W =
[[  0  53 -24 -29 -34 -38 -17 -28  55  10  48 -17 -28  25]
 [  0  53 -24 -29 -34 -38 -17 -28  55  10  48 -18 -28  25]
 [  0 -53  24  29  34  38  17  28 -55 -10 -48  18  28 -25]]
The entry just left of -25: 28
The smallest entry -> -55
The 3rd entry on the main diagonal: 24
Report the top entry of the column that holds the smallest entry.
Answer: 55
The 1st entry in reading order: 0
Report the entry in the bottom-left corner.
Answer: 0
The entry just right of -48 -> 18
Report the top-right entry.
Answer: 25
The fourth entry from the end, reading row by row: -48
Report the last entry, reading row by row.
Answer: -25
The entry just right of 34 -> 38
Report the third entry, reading row by row.
Answer: -24

grid =
[[-0.84 -0.23 -0.72 -0.24 -0.33  0.72 -0.98  0.75  0.89 -0.55 -1.16 -0.40
  -0.34]
 [ 0.22  0.69 -1.13 -0.02 -0.82  0.21 -0.04 -1.45 -1.16 -0.30 -0.55 -1.17
  -0.08]
 [-0.14 -1.10 -0.22 -0.46 -0.09 -0.88 -0.47 -0.85 -1.70 -0.42 -0.19 -1.11
  -0.17]
 [-0.81  0.31  0.19 -0.35 -0.73  0.26  0.47 -0.45  0.58 -0.52 -0.13  0.56
  -1.51]
 [-0.03 -1.07 -0.19 -0.44 -0.15 -0.84 -0.28 -1.31 -2.26 -0.48 -0.11 -1.42
  -0.30]
 [ 0.07 -0.67 -0.30 -0.34 -0.35 -0.60 -0.03 -1.68 -2.38 -0.49 -0.11 -1.51
  -0.42]
 [ 0.36  0.92 -0.55 -0.23 -0.90 -1.14  0.59 -1.45 -0.39  0.17  0.42  0.52
  -0.14]
 [ 0.53  1.19 -0.66 -0.17 -1.03 -1.12  0.77 -1.80 -0.60  0.21  0.48  0.43
  -0.13]
 [-0.76  0.43 -0.14 -0.15 -0.86  1.28  0.48 -1.12 -0.50 -0.89 -0.62 -0.77
  -1.76]
 [-0.78  0.22 -0.32 -0.18 -0.70  1.12  0.04 -0.59 -0.13 -0.80 -0.79 -0.71
  -1.33]
 [-1.01 -1.78 -0.26 -0.48  0.25  0.36 -1.46  0.72 -0.57 -0.89 -1.20 -1.48
  -0.39]
 [-0.50  0.81  0.09 -0.31 -0.92 -0.13  0.80 -0.81  0.63 -0.28  0.19  0.97
  -1.35]
 [-1.04  0.26 -0.78 -0.09 -0.60  1.75 -0.68  0.46  0.92 -0.83 -1.46 -0.74
  -0.95]
 [-0.94 -1.18  0.36 -0.48 -0.18  0.41 -0.15 -0.64 -1.28 -1.00 -0.50 -1.18
  -1.52]
 [ 0.03 -0.88 -0.32 -0.41 -0.20 -0.94 -0.33 -1.14 -1.88 -0.36 -0.11 -1.15
  -0.11]]
The entry just left of 0.58 is -0.45
The smallest entry?
A: -2.38
The entry just left of the largest entry?
A: -0.60
The largest entry: 1.75
The entry just right of the largest entry?
A: -0.68
The entry just right of the centre entry?
A: -1.80
The entry at the centre?
A: 0.77
The entry just right of -0.47?
A: -0.85
The entry just left of the smallest entry is -1.68
The median of all entries?
A: -0.40
The entry just left of -0.71?
A: -0.79
The entry just right of the smallest entry -> -0.49
